[-19 -39 -41 -47 -12 -47  17 -57  23  47  17 -41 -56  49  24 -16  56   6
 -25  -3 100   7 -21 -22 -76 -49  65 114  44  12 -74 -24  58 -24   2  59
 -14 -35  72  -2  11  -7]
U
[  9  38  23  20  -2  42  -7  51 -21   6 -32   7  -4 -25  11  16 -33  -8
  23  22 -34   7 -14  27  20  23   0 -17 -19 -10  37  -8 -30  17 -22 -28
   9   9 -34  30 -21 -11]
U
[  4 -49 -38 -40  -9 -51 -21 -43  21  26  14  -2 -10   8  -6 -19  38  22
 -11 -42  78 -23   6  17 -15 -51  10  31  19   8 -34   9  20 -29  17  35
 -11 -23  47  11   4 -27]
P
[ -6  -2  12 -18  12   6 -12  34 -18  45 -42 -28 -37   0  39   0  -1   1
  -6  41 -15  39 -22  -2 -13  -7  47  21   0 -34  12 -21  -8  -9  -6 -14
  21 -17   7  48 -23   5]
P
[-18  -5   0   6  -3   1   7 -10  -7  -1   6   1   3  24 -17 -22  13   3
   5  -2  42  26  -3   2 -30   9  -7  51  -9  28 -41 -10  28  -8   2  24
 -19  13   3 -21  12 -20]
D
[  7  10  17   2  14   9   0   3 -20  22 -19 -18   8 -17  18  20  -7 -10
  -8  20 -42  14 -16   8  17   6  10 -32   3 -45  21   0 -11  -8  -3 -22
  12  -6  15  15 -12  30]
X
[-20  17  27  10  -3  12   1  22 -28  24 -16 -17 -22  -6  24 -12  -2   5
   1  27   2  46 -13  -9 -26   4  22  35  -9  -6 -16 -19   9  -7 -22   1
   7   7  16   8   0  -2]
P
[  2 -15 -18 -24 -11 -22 -28 -22  21   3   7  -8   0  -9  -9  -2   4  18
  10 -21  26 -22   4  10  -2 -24  -7  -4   9  -6 -18  11   0  -5   6  18
 -21  -3   9   8   7 -22]
B
[-17  21  13  21 -11  22   9  13  -5 -11   5   6  -4   2 -13  -6 -18  -4
  14  10  15  17  -6   7 -21  14  -4  34 -16  21 -24  -8   2   7 -21  18
 -18  17  -3 -18   8 -15]
U
[ 24 -22 -40 -13 -16  -8 -14 -32  26 -33  22  40  44  -4 -60  -7   5  22
  21 -68  55 -41  28  45  34  -4 -65  -9 -12  44 -15  37   9  -1  18  26
 -30  15 -26 -15  15 -36]
D
[  8   4  -5 -11  -5  -7 -25   5  -7  17   2  -6 -18 -10  -6  10  14  10
  11  -4  20   1  -9   0   0  -9  15  24  -2  -6  -5   3  -3   5 -10   8
 -11 -22  17  18   3 -12]
K
[ -8 -20 -44 -45  -7 -47   0 -59  20  21  35 -31 -27  62   3 -39  54  20
 -30 -17 112  -9   1 -15 -67 -48  44  93  32  21 -90 -18  52 -31   7  62
 -42 -12  60 -25  22 -19]
G
[-10   0  -8   3  -9  12   5 -16  10 -20  26  19  18  22 -38 -17   4   1
   7 -23  50 -15  10  18 -20   3 -23  31  -8  37 -39   4  12   0  -5  29
 -34  25  -1 -27  23 -18]
U
[-14  56  27  55 -16  57  -9  45 -10 -57   0  46  34 -30 -32   7 -57  -3
  42   3 -46   3  14  23  22  59 -69 -29 -55  22  31  14 -12  25 -27  -7
  -4  55 -65 -36   8 -36]
L
[ 13  -4 -38   0 -11   8   8 -43  23 -54  34  40  51  22 -61 -15  13  14
  14 -68  66 -28  35  31  14   4 -57  13   0  56 -44  26  27  -2  12  40
 -41  35  -9 -52  27 -34]
D
[ 14   1  -9  20   5  16 -12 -10  10 -35   3  23  60  -8 -36   8  -8  -1
  12 -38  -8 -42  17  21  48  14 -50 -74  -2  -5   4  32 -20  -4   3   4
 -19  29 -17 -25  12   5]
B
[ 14  27   6  26  -5  31 -12  36  -2 -21 -13  23  34  -2 -36   1 -15   7
  24 -14  -5 -16  19  34  34  21 -37 -53 -22  14  25  20 -32   4 -12 -18
  -2  37 -33  -4  -6 -22]
A
[ 24 -27 -39 -19   6 -17  -2 -72  18  -6   8   8  15  -3  10  21  25   2
 -21 -36  35 -42   4  21   5 -37  -2 -11  38 -12  -7  19  13 -21  24  13
   7  -4  30   0  19  -1]
L
[  2   5 -22  13 -21  11   2 -21  15 -46  24  42  40  14 -62 -15   2   9
  17 -47  65 -37  25  29  -7   7 -54  15 -18  53 -40  18  16   6  -7  34
 -43  41  -8 -50  24 -22]
U
[ 17  45  23  18   4  40 -17  65 -33  14 -42   5  -8 -24  -1  23 -17  -9
  22  24 -46  22 -14  16  30  35   0 -19 -27 -22  40  -7 -31  16 -25 -32
  14   0 -22  20 -23  -2]
K
[  3 -20   6  -3  19  -4  13 -19  -6  31 -11 -18 -13   1  35  18  12 -17
 -16  26 -16  -2 -28   0  -5 -15  40   2  26 -37   0  -7   0 -18   8  -5
  13 -25  29  29 -10  30]
U
[-12  49  28  52 -18  53 -13  51 -13 -55 -20  36  43 -23 -56   2 -50   0
  41  -7 -35   8  21  19  30  61 -74 -59 -59  22  20  20 -28  24 -34   1
 -13  62 -60 -50   9 -26]
B
[-16  33  32  44  -9  34   1  37 -11 -28   2  12  19   0 -29  -9 -16   7
  26   9  -3  19  15  13  -8  38 -32 -11 -33  31   1   5 -15   3 -28  -6
  -5  45 -34 -33   7 -22]
A
[  7 -19 -42 -25 -16 -21 -26 -35  33 -21  28  12  25   8 -44 -16   9  22
   8 -60  63 -40  23  26   9 -23 -40 -13   6  24 -30  26  -2 -10  11  39
 -30   9   2 -25  17 -36]
B
[  5   0 -18 -18 -20 -11 -24   4   8  -7  13  11  15 -12 -41  -3 -12  21
  21 -25  22 -18  12  22  14   1 -40  -5 -24   8   4  16  -6   3  -8  16
 -25   8 -13 -10   3 -20]
X
[  3  33  28  17  -9  31 -29  58 -12 -14 -11  22  23 -39 -38  11 -52  14
  33  15 -53   2  11  23  37  44 -54 -49 -57  -6  44  11 -38  20 -18 -16
 -14  23 -59   4 -14 -14]
X
[  1  59  45  45  -5  58 -24  91 -29 -12 -63  10  13 -47  -2  26 -71  -3
  39  38 -90  26  -9  16  42  58 -27 -68 -49 -24  61   6 -50  26 -32 -40
  15  29 -70  17 -23  -5]
B
[-24  39  27  27 -14  30  -5  33 -16 -10 -15  -9   0 -10  -7  -9 -27  -1
  16  15 -14  37  -3   2 -12  30 -12   5 -23   6 -12  -7  -8   6 -30   7
  -4  31 -16 -26   7 -18]
B
[ 15 -25 -16 -40  22 -25   1 -41   4  37  17 -47 -13  35  48  -5  34  -3
 -41  15  26  -5 -13 -14 -22 -39  61  25  47 -37 -38 -18  12 -34  21  12
  -8 -31  35  28   7  31]
G
[ 21 -20 -14  -5   9  -7   6 -38  11   6   7   3  19   2   5  11  23  -6
 -12 -19  22 -33  -4  19  11 -21   8  -7  27 -14 -16  11   4 -18  10  10
  -3 -11  25  11   3  17]
U
[ -8  -5 -28  -6  -5  -6  -1 -40  -1  -8  25   2  -1  24 -28 -18  46   8
 -13 -35  77  -5   7   5 -32 -20   3  57  18  34 -52  -3  30  -8  -1  38
 -28   2  46 -42  25 -22]
K
[ 21 -19 -16  -4  19   8 -11 -21   0  -7   8   8  30   1 -13  13  30  -6
   0 -25   8 -31   6  21  23  -3 -13 -27   8 -10   2  13  -6 -10  12  -6
  -5  -3   3  -5   3  18]
K
[ 17  26  16   1 -14   8 -26  40 -15   3 -16   4   9 -40 -16   9 -27   7
  17   9 -26  10   4  21  27  21 -29 -24 -34 -18  29   2 -31  13 -21 -18
  -6   7 -30  16 -18  -3]
X
[ 12   7  -9  -1   5  23 -11  14  -3  -7 -15  17  18   0  -2 -12   4   7
   5 -28  26  -9  13  33  16  -9 -12  -9  -4  17   4   4  -7  -5  -1  -3
   4  14   2   6  -2 -22]
P
[ -2  29  52  30   0  41 -24  81 -26   1 -36   9   2 -53   7  13 -59  12
  34  48 -82  28  -3   8  38  33 -20 -45 -54 -28  51   1 -40  19 -21 -36
  12  14 -60  38 -24   4]
P
[ 30  17 -26 -13  -2  10 -27   9   6 -24   6  23  33  12 -27 -16   4  19
   6 -36  39 -40  21  37  22   0 -32 -19 -11  19  -5  11  -5  -4   8  -5
 -31  12 -28  -4  -5 -23]
G
[ 23   1 -14 -12  10   8  -5  -2   0   8 -15   6  16   7   1   4  18  -4
  -9  -9  19  -2   0  28  11   1   0   1   8   3  -5  -2  -2  -3  19  -2
  -1  -3 -10  16 -10 -14]
D
[  0  29  -7  24 -19  30  -9   6   0 -48  17  38  37 -13 -44  -3 -18   4
  23 -30   9 -17  26  27  15  36 -62 -14 -27  28   9  12  -3   8 -18  12
 -15  51 -51 -42  15 -40]
L
[  2  13  36   2   9  10 -20  40  -7  27  -1 -31 -19 -12  27   5 -12  11
  12  50 -33  29 -11  -6  -6  -2  29  -4  -1 -29  10 -15 -34  -7  -8 -26
   4  -6 -16  47 -17   0]
A
[  5  22  18 -29  10  -2  -8  19 -23  68 -26 -54 -57  10  58  -6  -2  -4
 -21  49  -5  54 -32 -12 -30 -16  67  30   6 -42 -13 -35  -9 -13  -5 -17
  20 -35  26  54 -26  10]
G
[  8  36   3  38 -13  46  -9  22  -5 -65  15  54  55  -7 -71  -3  -8   4
  31 -42  14 -22  36  35  28  46 -79 -26 -44  43  -6  22  -6  23 -16   5
 -32  50 -41 -60  21 -22]
K
[-12  12  15   4  -6  14   6  10  -7   5   3  -9 -13   5  -4  -5  -2  -2
   6  21  16  24 -10  -3 -26  12   8  40  -8   3 -24 -15   3   2 -19   7
 -16   6  -3  -1   2   1]
U
[-28  20  20  -2  -9   0  -4  13 -12  35 -12 -26 -57  -5  39   6 -13   2
  -1  48  -8  58 -25 -19 -52  10  34  67  -8 -13  -5 -27  15  -9 -22  11
  27  -9  12   9  -5 -19]
L
[-16  14  -6  18 -15  18  -2  -5   9 -46   5  22  36   0 -46 -14  -9   9
  16 -34  25 -14  21  18  -6  19 -49 -11 -20  37 -24  19   7   7  -8  21
 -23  42 -15 -54  26 -25]
B
[ -5 -23 -18 -33 -20 -40 -20 -22  11  44  12 -24 -43   1   2  -6  16   9
  -4   2  59  11 -20   8 -35 -34  32  62  12  -5 -35 -11   6 -14  -6  40
 -12 -33  28  25  -3 -26]
U
[  9  23  21  20 -18  19 -16  22  -9   1  -3  14   3 -31 -15   8 -35   3
  28   2  -6  -4  -5  24  22   6 -20 -17 -20  -5  11   5 -24  17 -18  -4
 -16  11 -22  25   0 -17]
U
[  7   1  10  -3 -10   5 -12  14   7   8  -3   7  -3 -17 -15   8 -20  10
  20   6   3  -8  -4  19   8   0 -10   2 -19  -4   0   5 -14   3  -8   5
 -13  -1 -15  24  -3 -12]
U
[ 11  -3   9  10  20  14 -11 -10 -17  11   0  -8   9   1  15  16  18 -13
 -11   8 -17  -1  -9   8  15  -5  15 -20  12 -34   2   2  -6  -6   4  -5
   9 -10  12  10   2  26]
K
[ 23  13  25  29   9  36  -3  17  -7 -15 -13  19  39 -31   3  26 -22 -16
   8   5 -46 -14   1  28  44  19 -21 -56 -11 -20  30  13 -30   4  -5 -23
  14   8 -27  19 -11  23]
U
[-12  14  -2  -9  -2   4   9  -6   0  -8  19 -14  -9  30   0 -28  -3   7
   1   5  37  12   1 -12 -34  -8   9  45  -4  21 -49 -15  19  -7  -3  19
 -35  10  17 -21  18  -9]
G
[-15 -18 -14 -30  -7 -33 -20 -13   9  46   5 -30 -52   2  32   0   6   9
  -3  22  18  18 -25  -8 -35 -24  38  54  12 -25  -6 -17  15 -19   2  19
   9 -29  19  29 -11 -27]
L
[ 12  43  27  32  -1  56  -5  50 -19 -21 -28  31  27 -28 -17  12 -40  -4
  31   6 -34 -13   0  42  30  34 -31 -41 -31   9  35   6 -31  25 -13 -32
  -8  27 -48  17  -9 -17]
U
[-10  48  32  20 -10  36   0  42 -26  -7  -9  -8  -2   1  -7 -10 -31   2
  19  28 -24  34  -3  -8  -2  34 -13   1 -37   0  -3 -12  -2   9 -28  -6
 -16  24 -27 -13   3  -6]
G
[ -2 -17  -6  -9  16  -7  -8 -33   3  18  -4 -28   0   2  33   7  19  -6
 -23  -3   7  -5 -11   1 -10 -24  30 -11  34 -23 -17   1  -3 -20  10   8
  11 -15  30  10   4  11]
B
[ 17  46  17  10  10  41 -11  52  -9 -12 -20   6  11  -1   9  -9 -30   1
  11  18 -23  -2   3  14  19  20  -7 -18 -25   1  13  -8 -21  15  -6 -26
 -10  13 -33  20 -10  -4]
G
[ 20 -11 -51 -40  -3 -23 -11 -47  14  21   7  -6 -13  24   9  -1  35   0
 -25 -34  73 -17  -2  23 -17 -39  21  32  37  -2 -22  -3  11 -21  12  23
   1  -9  35   3   6 -31]
L
[ 16   5 -40  -2 -13   7 -21 -11  12 -27 -10  27  40   6 -49 -13   6   3
   7 -71  55 -38  21  48  30  -1 -46 -39   1  28  -7  28 -14  -4   0  18
 -17  24  -9 -28  10 -41]
B
[-14   0   3 -11  -5  -6  -2   0 -16  27   1 -23 -32  12  -3  -4  27   1
   1  11  30  33 -15  -9 -37  -4  26  65  -7   3 -27 -15  16  -7 -22  22
  -3  -9  32 -12  12  -7]
K
[ 23  -3 -42 -37  -8 -20 -21 -19  14  13  13  -6   2  37  -8 -25  26   9
 -14 -36  75 -28  12  27  -7 -23   3  17  11  12 -31  -4  10 -17   8  23
 -21  -1   5  -3   0 -26]
G
[-11  38  23  51 -15  35  -6  35  -8 -43  -2  28  32  -6 -46 -10 -19  10
  37 -12   8  -2  19  26   8  32 -45 -25 -34  33   4  18 -14  11 -28  -7
 -14  51 -32 -33  10 -35]
A
[ -4 -29  -8 -33   0 -28 -19  -6   6  35   6 -25 -27   3  25 -11  13  19
 -10  11  26  14  -8  -5 -18 -32  32  41  13 -16 -19  -8   8 -18   5  17
   0 -26  20  34  -2  -3]
P
[ 20 -10 -34 -29 -11 -15  -7 -17  10  17  -6   1  -5  12 -16   0  23   3
  -6 -24  60 -18  -2  28  -6 -20  10  25  15   6 -15   0   0  -8  -1  18
 -12  -8  14   9  -4 -19]
U
[  9  -4 -13 -19   5 -10  -4  -8 -12  41 -25 -15 -23   8  13   1  16  -3
 -19   4  30  26 -19  21 -12 -15  35  30   9  -9 -13  -5   1  -7  10   2
  16 -20  16  32 -14 -15]
D
[  2 -24 -13 -38  -3 -39 -25 -11  -8  55  -2 -35 -56   2  20  15  29  10
  -6  21  30  17 -26 -17 -33 -30  55  55  13 -28 -15 -15   6 -10  -4  16
  -1 -44  39  33  -6   0]
K
[ 11  31  34  28  -8  26 -25  64  -3 -13   2  16  22 -26 -24   8 -38  16
  44  19 -44  -4   9  19  39  30 -40 -53 -37 -11  34  15 -43   6 -16 -30
  -8  25 -56  17 -14 -15]
A
[ 15  35   4   4  -4  24 -24  37  -8   0 -33   2  12 -15  -4  10 -13  -2
  10  -2 -11   0   0  26  19  19 -11 -36 -13 -15  13   2 -30   7 -15 -15
   1  18 -26   7 -13 -15]
B
[ 18  -1  17  18  14  30   3   4   2 -15  -2  11  36 -19   6  18 -11  -9
  11   1 -31 -25  -1  23  36  10 -17 -39  -1 -17  16  13 -16  -1   1 -16
   3   4 -25  20  -1  26]
U
[  1   8  -2 -19   3  -2 -17  15 -11  40 -23 -28 -41  -4  44  15  -3  -3
  -9  36  -7  30 -27   1 -20  -8  43  32   7 -37  16 -20  -7 -10  -7 -11
  25 -19   1  39 -19  -9]
L
[  8 -21 -16 -32  -6 -17 -15 -19  24  12  24  -3  -8   9 -11  -7  13   8
   7  -9  42 -18  -1  12 -10 -25   3  31   7   1 -25  -1   3  -4   5  22
 -28 -12  12  21   2 -15]
U
[  4  -3  -3 -26   0  -7 -23  24 -15  48 -32 -20 -26   0  25  -9  21   5
 -10  10  23  29 -15  17 -11 -14  31  24   2 -19   2 -17  -3 -18  -8  -4
  22 -20  12  36 -25 -16]
P
[ -6  25  44  -7  -2   8 -14  52 -18  34 -23 -32 -39 -25  31   5 -33  11
  14  58 -52  38 -19 -15  -4  13  28   8 -30 -32  20 -18 -16   6 -15 -27
   3 -22 -17  49 -20  -1]
G
[ 34  23  17  34   7  53   3  14   3 -50   1  45  65 -33 -19  28 -30  -9
  31 -23 -48 -49  17  39  68  28 -57 -79 -11  -2  36  27 -28  13  -2 -28
  -9  29 -44   5   1  13]
U
[  1  20   9 -18   7  17  -5  27 -20  32 -26 -23 -13   5   4   0  -2  -1
  -8  23  -9  29 -10   4  -5   7  17   5  -9 -19  13 -17 -14   2 -11 -14
   2  -2   6  18 -14   1]
X
[ 20  16  -6  11   3  26 -13  32  -8  -9 -28  27  29  -7 -23   8 -11  -4
  16 -10 -10  -4   2  39  39  24 -28 -24 -22   6  21  11 -15   8   5 -10
  -4  12 -37   8 -18 -24]
D
[ 11  15   8   3   2  22 -22  52 -10   3 -39  15   8 -11  -6   1 -11  11
  13   7  -8   5   6  20  22  18 -12 -15 -27  -8  22   2 -17   1 -13 -14
   6  11 -27  20 -19  -8]
P
[ 12 -11 -31 -48 -12 -34  -9 -28  17  14  28 -19 -17  23  -3 -21  21  19
   3 -22  57 -17   2  -3 -15 -31  13  36  20   4 -38  -5  22 -18   9  24
 -35 -22  23   9   8 -22]
G
[ 10 -33 -52 -48   0 -33  -3 -55  21  41  11 -18 -22  34   0 -16  54  -3
 -33 -38  99 -22  -8  26 -35 -50  41  58  42  13 -49  -8  14 -25  12  40
  -7 -26  54  13   1 -24]
U
[ 19 -63 -58 -43   3 -44  -2 -96  31  11  31   1  18  28 -18  -7  69   2
 -32 -65  99 -62   7  33 -14 -55   8  20  52   7 -48  16  26 -36  29  42
 -20 -19  49  -3  18  -6]
U
